(in the rows, 128 means zero)
Here are made-up nodes, facts about them, and rows of numbers that follow some of those facts. Name the node behind each unnamed row.

How the nodes are related:
bamu | ω b
bedu | θ brudem | ω a
branen | θ flaro | ω a
brobras | θ gedrak | ω c
brotrim | ω b
brudem | θ datre | ω b
dadri | θ vafen | ω b
datre | θ griplom | ω b
devas | θ sutre | ω a
drabrus | θ stestan | ω d
drebrus | θ grifu | ω c
dredrar | ω b
dregri | θ plemuklon | ω b
drevem | θ falagan | ω a
dritam | θ gupi | ω a
fadron | ω e
falagan | θ nogra | ω c
flaro | θ drevem | ω a
flerum | ω a
flikes | θ drebrus | ω b
flogridin | θ tramas | ω a
flosek | θ klobram | ω d
gebodun | θ moza | ω d
gedrak | ω a
gelir | α givun | ω d
givun | θ steston | ω d
grifu | θ tasi | ω a
griplom | θ groflidrum | ω b
groflidrum | θ devas | ω e
grogi | ω e
gropoba | α nogra | ω d
grubral | θ nebi | ω c
grusolal | ω b
gupi | ω b
kadaflol | ω d
kaskigam | ω b
kliflos | ω c
kliskivan | ω d
klobram | θ numik | ω b
konas | α kadaflol, plefik | ω a
kupoklos | ω c
leplesos | θ grubral | ω c
lurul | θ drabrus | ω b
mamu | ω e
mizo | α skamoben | ω a
mobren | θ kupoklos | ω c
moza | α rumostul, nogra | ω b
muplitren | θ flosek | ω a
mustigri | θ dadri | ω d
nebi | θ mamu | ω b
nobo | α kupoklos | ω c
nogra | θ brotrim | ω c
numik | θ nuplo | ω c
nuplo | θ sutus | ω c
pastudrek | θ dredrar | α grusolal, plefik | ω e
pefla | θ lurul | ω d
plado | θ kliskivan | ω e
plalugir | θ triklor | ω b
plazek | θ skodor | ω d
plefik | θ muplitren | α givun | ω b
plemuklon | θ tredrukor | α drabrus | ω a
plonu | α flerum | ω a
plusal | ω d
pove | θ flogridin | ω a
renonas | θ stovu | ω d
rokle | θ tidas | ω d
rumostul | α kadaflol, plefik, griplom | ω e
setrutik | θ brobras | ω c
skamoben | ω c
skodor | ω b
stestan | θ trastos | α grusolal, fadron | ω c
steston | θ bedu | ω a
stetu | θ dregri | ω c
stobo | θ plalugir | ω a
stovu | θ tredu | α trodu, plefik, vonu, griplom | ω c
sutre | θ zusko | ω a
sutus | θ vebo | ω c
tasi | θ setrutik | ω b
tidas | θ trisor | ω a
tramas | θ mobren | ω c
trastos | θ trizok | ω a
tredrukor | ω b
tredu | θ mustigri | ω a
triklor | θ dritam | ω b
trisor | ω e
trizok | ω c
trodu | α griplom | ω d
trostim | α tufle | ω b
tufle | ω c
tugok | α trodu, plefik | ω c
vafen | θ nobo | ω a
vebo | θ pefla | ω d
vedal | ω a
vestos | α griplom, gelir | ω e
vonu | θ kaskigam | α givun, vestos | ω b
vute | θ flerum | ω e
zeflon | θ plado | ω d
zusko | θ pove | ω a

Known rows:
setrutik: [146 111 124 113 121 158 144 129 120 130 137 108 128 120 152 121 114 120
 116 127 121 126 142 112 129 113 165 120 121 123 122 130 128 142 121 131
 135 162 122 124 121 114 126 141 145]
nogra: [130 122 160 110 124 251 101 110 122 128 141 116 123 119 144 166 107 184
 118 174 137 110 138 113 121 147 172 176 144 125 132 188 115 142 123 121
 134 140 158 123 111 193 126 200 121]
groflidrum: [123 132 116 113 120 128 118 116 120 130 114 151 129 127 116 122 107 122
 117 116 122 126 113 127 147 119 116 118 130 126 126 149 155 166 123 122
 136 125 134 126 124 117 143 143 150]
flikes: [135 122 145 123 120 111 153 135 120 129 157 114 127 122 141 121 128 135
 116 111 124 153 165 122 144 125 117 119 140 127 124 115 113 114 128 149
 130 115 127 125 117 114 129 123 110]
drevem: [125 112 126 115 122 152 137 129 136 127 116 118 135 123 119 120 123 123
 120 114 121 121 119 139 111 115 117 118 119 124 126 122 133 137 121 121
 143 120 123 126 118 132 127 112 111]
leplesos: [136 112 125 115 122 142 129 123 119 131 117 124 126 123 122 123 127 122
 119 137 121 124 141 114 154 118 151 120 123 123 124 125 134 144 121 123
 148 140 126 130 133 115 128 135 146]
plado: [125 114 121 115 122 144 133 122 120 129 116 124 128 124 119 122 123 123
 119 122 122 122 124 123 134 117 132 117 120 123 124 126 138 139 121 123
 139 127 124 126 128 121 128 124 130]
mobren: [134 114 145 113 123 139 125 117 118 130 121 124 126 122 119 125 152 123
 118 134 122 133 126 115 153 118 148 121 133 123 124 114 146 138 119 124
 152 130 124 124 140 112 131 139 152]
pefla: [138 138 116 115 124 112 121 113 138 127 135 140 124 136 118 121 131 124
 169 118 124 102 114 152 113 116 116 115 130 123 126 141 112 118 119 123
 115 108 124 148 114 131 127  98 106]
tramas: [134 116 157 111 122 141 123 113 118 130 124 127 126 122 118 128 164 122
 117 130 122 136 120 115 153 117 144 121 140 121 123 114 153 139 118 128
 157 122 122 124 141 113 136 143 155]
plefik: [122 161 180 180 119 133  95 113 135 129 162 143 124 122 182 124 109 140
 117 113 184 133 149 108  98 183 117 188 121 148 145 173 109 110 123 126
 118 105 123 125 115 112 124 174 123]
rokle: [125 142 116 114 124 113 111 130 145 127 121 140 127 122 119 122 132 123
 127 115 123 112 110 147 105 114 115 116 134 123 126 125 113 133 122 123
 129 110 123 129 113 136 126 109 107]
trastos: [125 114 121 116 122 141 139 118 128 128 120 123 128 131 118 122 122 123
 135 116 123 115 116 143 119 118 117 116 118 124 126 134 136 129 120 122
 121 110 122 126 123 128 127 106 114]
mizo: [122 114 114 125 135 112 155 130 121 124 114 116 132 128 117 122 134 121
 137 128 122 117 109 149 124 118 120 117 117 125 126 113 154 127 123 124
 113 156 122 125 148 144 126 104 129]
fadron: [118 110 139 130 172 158  95 110 164 138 116 128 126 132 168 167 105 120
 153 113 120 142 106 108 134 128 117 116 166 124 124 180 112 110 130 122
 112 109 123 128 169 113 127 132 179]
dredrar: [124 124 131 131 124 107 151 145 120 126 146 116 127 121 137 126 133 141
 120 114 124 166 146 127 151 143 121 120 126 136 124 115 116 111 142 150
 114 140 144 124 136 126 129 128 126]
moza: [122 147 140 152 123 113 150 109 120 119 176 111 121 127 119 184 130 155
 117 158 159 100 137 113 124 178 128 209 171 160 129 114 113 126 210 157
 110 161 125 122 115 197 122 158 107]
kliflos: [125 112 116 114 142 114 131 132 118 130 115 119 127 122 124 135 130 122
 135 153 123 137 123 115 156 121 162 119 116 125 124 117 144 121 122 124
 116 167 138 124 150 124 129 141 163]
tufle: [131 112 117 113 143 122 119 150 119 132 115 122 127 120 139 128 127 124
 141 143 123 159 125 115 151 120 165 118 115 125 124 133 141 113 120 122
 124 157 150 125 145 121 131 151 166]
kupoklos: [130 112 125 113 147 119 118 149 119 132 115 121 128 119 134 134 137 124
 140 142 122 162 119 114 150 121 164 119 115 125 124 127 146 111 120 122
 124 156 146 123 148 117 134 153 168]

Which node is each row?
No name comes twice in this set of rows, the named rows included.
[124 146 120 120 158 122 106 155 171 128 114 147 138 144 121 123 153 133
 126 115 121 114 128 152 105 116 115 118 129 121 137 112 110 136 123 120
 189 111 123 141 115 149 126 102 105] -> mustigri
[144 140 116 112 123 113 106 132 148 128 127 143 126 121 121 121 127 134
 164 115 124 124 117 155 106 116 116 114 117 123 126 155 111 113 117 123
 121 107 125 140 114 129 128 103 107] -> drabrus
[125 112 116 114 143 114 130 132 119 129 115 119 127 122 124 135 130 122
 143 155 122 136 122 115 157 123 163 119 118 125 124 119 143 118 122 123
 115 166 138 125 151 124 129 138 163] -> trizok
[119 113 170 164 147 113  94 111 167 132 150 132 126 123 205 163 106 124
 131 109 130 171 110 107 130 163 116 122 172 127 125 180 109 107 160 138
 111 106 124 126 148 112 128 146 159] -> grusolal
[122 163 121 223 121 131  99 111 116 126 116 146 127 191 119 126 151 117
 118 207 127  96 145 111 100 159 145 242 116 124 140 111 121 183 143 122
 164 131 118 141 134 112 120 139 135] -> stovu
[124 125 121 144 123 106 170 140 120 125 147 114 127 123 120 124 142 125
 119 114 123 147 148 134 158 137 119 120 132 132 124 112 122 112 158 159
 113 152 131 125 146 124 128 114 122] -> trostim
[123 194 163 161 116 114  94 138 121 130 138 176 126 119 161 120 105 160
 116 114 203 152 157 111  99 191 115 180 115 194 161 208 112 112 121 122
 130 106 148 124 113 112 128 212 138] -> griplom
[120 149 123 158 126 164 100 109 120 123 130 127 124 132 118 170 121 122
 121 201 149  99 109 112  99 161 144 198 123 135 139 127 134 141 140 122
 111 146 121 123 117 166 121 164 135] -> rumostul
[130 110 124 114 120 161 149 130 132 128 135 109 140 119 132 119 110 121
 115 113 121 123 116 125 100 112 127 117 120 125 125 132 132 134 121 123
 120 138 120 124 117 131 125 120 114] -> grifu
[125 115 116 120 122 125 155 120 121 126 116 121 131 142 117 121 130 120
 120 116 122 103 115 148 123 117 117 118 125 123 126 113 145 150 123 122
 129 131 122 126 132 129 126  99 113] -> plemuklon
[124 113 115 116 148 112 148 135 118 128 115 120 128 131 119 137 143 121
 131 160 120 120 128 118 163 121 160 120 116 125 123 112 146 135 125 123
 125 183 130 125 161 127 127 125 156] -> nobo
[123 190 139 155 121 135  91 146 157 129 116 174 127 120 160 121 111 124
 136 130 172 117 110 112  93 122 115 137 112 131 163 188 110 111 117 121
 132 103 120 125 111 113 123 170 109] -> givun

Now the same nodes, written a new way:
Named rows:
vafen: [133 136 150 139 124 121 131 134 140 128 124 136 141 122 122 130 118 129
 127 123 120 122 113 152 107 135]
setrutik: [133 143 138 102 124 133 120 119 143 113 124 131 127 100 128 128 141 120
 138 117 131 121 113 131 101 126]
skamoben: [135 150 135  97 125 111 111 121 147 114 123 130 135 106 127 133 141  91
 144  87 137 121 120 133 112 137]
gelir: [154 116 111 113 113 121 151 146 104 172 171 175 120 134  91 153 161 118
 122 141 105 148 142 124  86  93]
pove: [130 130 143 141 120 118 147 144 147 130 132 122 147 111 128 132  92 131
 147 116 122 115 120 141 104 141]
bedu: [149 133 167 134 124 135 146 147 154 112 132 142 139 122 132 150 122 120
 116 115 106 122 109 151 122 140]
trastos: [116 142 140 106 131 121 119 131 120 135 121 139 138 122 113 135 118 131
 113 128 123 120 112 169 103 135]
nuplo: [132 148 134 115 126 129 111 103 141 120 116 135 123 111 124 116 157 121
 142 122 136 128 110 138 100 121]
flaro: [133 137 148 135 126 122 135 133 139 131 125 134 139 122 123 130 120 128
 131 122 120 122 114 155 109 136]
tidas: [133 137 149 136 125 122 134 134 139 129 124 135 140 122 123 131 119 129
 129 122 120 122 113 153 108 135]
rumostul: [151 110  95 135 109 133 169 122 108 177 172 181 122 125  81 159 180 143
 109 173 112 144 136 126  89 101]
drabrus: [ 95 145 158 156 135 129 101 180 113 137 149 139 108 137 156 115  94 144
  98 111 135 127 120 181  79 100]
plusal: [135 129 152 138 124 118 134 134 129 123 133 136 134 149 128 135 116 134
 125 121 156 122 124 158 104 123]
gedrak: [134 133 151 144 122 120 124 138 140 126 122 138 141 121 120 130 115 129
 124 126 118 120 111 145 106 135]
givun: [166 128 130 111 116 109 145 185 123 162 192 184 112 138 112 173 151  66
 119  88  78 158 150 133 106 100]
trostim: [124 130 138 129 123 148 139 112 144 112 126 143 113 110 133 126 133 157
 125 140 157 118 116 139 101 123]
grifu: [133 137 149 137 126 122 135 133 139 130 125 135 140 122 123 130 120 129
 131 121 120 122 113 155 108 136]
nogra: [136 147  76 107 120 113 120 146 136 160 167 165 125 103 112 140 202  84
 127  87  89 136 126  88  88 107]
leplesos: [132 145 135  99 127 134 130 115 143 116 126 128 126 100 131 129 145 120
 145 114 134 123 114 140 104 126]
gropoba: [143 117  87 132 116 134 166 125 119 159 161 163 135 152  98 151 191 153
 109 155 129 127 122 111  87 104]

Which node is each row?
No name comes twice in this set of rows, the named rows included.
[165  99 160 102 108 150 175 111  91 161 150 169 106 102  77 156 115 152
 134 205 117 157 145 175  98  99] -> pastudrek
[150 115 101 138 110 126 161 130 109 177 172 181 121 124  86 158 173 132
 111 159 110 145 140 131  91 102] -> vestos
[140 143 147 166 126 117 125 114 144 135 114 141 133 137 122 112 143 130
 140 128 122 132 110 155 108 128] -> muplitren
[149 134 164 134 124 136 147 147 156 110 134 142 137 125 133 152 122 118
 118 118 106 122 107 152 124 141] -> steston
[152 120 104 119 114 113 147 153 106 175 176 177 122 137  94 152 168 109
 120 127 101 148 143 120  86  94] -> trodu
[156 113  84  63 111 170 174  95 112 159 154 166 116  85  77 150 207 156
 133 195  91 141 116  95  80  94] -> stovu
[156 137 103 118 117 108 124 129 120 177 165 192  91 110  97 129 186  80
 147 107  96 168 154 120  92  90] -> plefik
[134 141 135 145 124 123 119  99 147 120 118 151 111 127 126 114 153 129
 139 122 160 130 123 142 106 121] -> klobram
[152 112 180   6 116 167 132  99  77 132 119 151  97  57  75 141  93 140
 148 207 103 154 131 176  90  99] -> stestan

Now the same nodes, written a new way:
Some nodes and their rows:
vebo: [ 95 153 130 136 117 133 121 134 131 111 116  92 113  97 139 105 112 115
 143 120 156 139 125 184 157  97 141 133 127 151 117]
tufle: [102 133 139 127 114 163  88 125 144  97 137 130 136 120 125 171 123 121
 124 129 140  92 142 156 133 142 128 129 138 117 147]
gropoba: [ 92 173 147 125 161 162 136 107 139 118 227 154 123 181 111 137 107 149
 112 131 108  51 116 140 172  90 105 138 131 100 143]
drabrus: [ 95 152 131 138 131 133 114 133 130 111 133  98 117 104 134 115 113 116
 131 109 143 126 122 185 151  97 124 129 118 151 119]
trostim: [142 162 142 132 136 131 177 127 121 133 212 152 147 180  95 147 131 150
 131 125 120  95 127  92 142 117 103 142 135  75 138]
tredu: [154 106 128 123 159  97 142 160 112  85  96 140 115 111 163 120 141 138
 103 140  82 159 120 114  84 143 122 158  97 133 132]
plemuklon: [147 138 122 138 172 123 165 109 101 134 184 154 114 136 111 104 126 163
 105 128  89 110 127  72 143  84 100 151  97  93 110]
stobo: [142 104 117 132 147 111 134 139 116 126 104 125 110 102 134 130 129 125
 117 118 114 163 135  98 116 135 128 132  95 126 107]
plonu: [138 147 132 126 162 139 167 120 124 129 194 170 110 156 106 147 118 154
 111 142  99 100 135  56 159 112 117 155 108  73 123]
mizo: [138 147 132 126 162 138 166 120 124 129 194 171 109 156 106 147 118 154
 112 142  99  99 135  57 158 112 117 155 108  73 124]
setrutik: [ 84 115 114 139 111 144  83  80 109 113 117 122 129  99 125 121 144 125
 125  89 131 102 139 139  90 130 129  82 160 154 108]
grubral: [114 116 126 137 113 145  90 109 121 105 108 112 141  99 136 117 133 134
 126 122 137 112 135 170 113 118 123 122 137 143 133]
kadaflol: [ 85 107 135  89 102 167 122 125 149 118 114 119 108 171 154 123 110 119
 143 155 153 127 130 159 137 152 158 112 155 126 138]
gelir: [161 231 143 189 156 126 146  61 143 159 151 162 101 131 129 127  98 169
 208 170 120  30 105  78 172 110 144 146 198 149 213]
zusko: [155  63 139 148 159 102 130 117 131 157 105 115 136 115 129 135 139 111
 121 143 120 154 156 104 135 124 133 124  61 135 120]
vedal: [133 113 128 119 137 129 135 149 141 121 114 142 103 122 128 174 121 116
 123 133 123 152 144  84 133 163 145 136 106 104 121]
renonas: [107 127 132 130 136 128 107 125 136 110 111 116 123 124 151 112 123 128
 128 124 125 121 113 181 120 123 132 121 133 163 137]
drevem: [138 104 116 131 149 108 134 136 112 119 104 129 108 102 138 126 134 127
 114 115 107 160 132  96 106 138 127 129 100 131 106]
kliflos: [104 125 137 124 103 163  91 122 146 100 119 129 135 121 130 163 124 123
 132 137 146 100 142 154 130 148 141 127 148 121 149]
flerum: [130 121 131 122 146 130 131 152 139 118 132 142 106 123 122 183 120 112
 116 124 116 142 144  84 135 157 133 139  98  99 121]

Name these rows:
No name comes twice in this set of rows, the named rows included.
[141 143 128 142 105 105 159 157 110 122 124  90 142 104 119 124 136 111
 146 103 157 172 135 139 126 118 120 134 118 119 110] -> lurul
[113 118 112 139 118 102 139 110 100 138 132 118 137 124 112 131 156 112
 136  65 128 149 131 100  74 150 120  73 149 142  95] -> tasi
[150 106 125 124 153 104 139 153 116  99  99 135 113 109 153 127 136 132
 109 135  94 159 126 108  98 143 126 149  97 128 124] -> vafen
[136 112 123  91 125 166 196 101 104 141 169 153  90 196 136  88 113 161
 134 190 118 118 144  40 151 120 135 145 136  54 125] -> konas
[163  66 131 144 158 109 124 121 132 161 103 116 133 116 126 135 128 120
 121 135 122 158 148 107 136 127 125 126  64 129 118] -> sutre
[143  64 144 151 159  96 138 116 127 147 110 117 135 113 133 134 149 103
 122 146 116 151 163 101 130 122 141 123  62 139 120] -> flogridin
[111 116 125 135 115 143  89 108 117  98 108 117 139 100 139 117 136 133
 123 119 130 110 132 167 104 122 123 119 142 146 133] -> falagan
[148  61 144 152 160  98 133 114 129 151 109 115 137 114 132 136 147 103
 123 147 117 151 162 103 133 123 139 123  60 138 121] -> pove
[114  85 148 154 124 131  93  92 129 119 114 106 162 109 136 123 150 113
 129 146 138 102 158 171 125 108 136 116 111 153 143] -> tramas
[112  96 143 147 118 137  93  99 129 114 114 110 154 107 136 124 144 119
 130 140 139 105 151 169 122 113 133 118 121 148 141] -> mobren
[170 107  97 120 146 132 111 145 124 146  91 126 104 105 125 129  98 153
 114 101 121 169 111 106 119 145 103 135  99 114 104] -> bedu
[152 128 109 102 144 124  89 155 147 209 101 116 130 138 129 106 109  96
 106 134 119 143  93 146 154 130 108 117 108 169 124] -> groflidrum

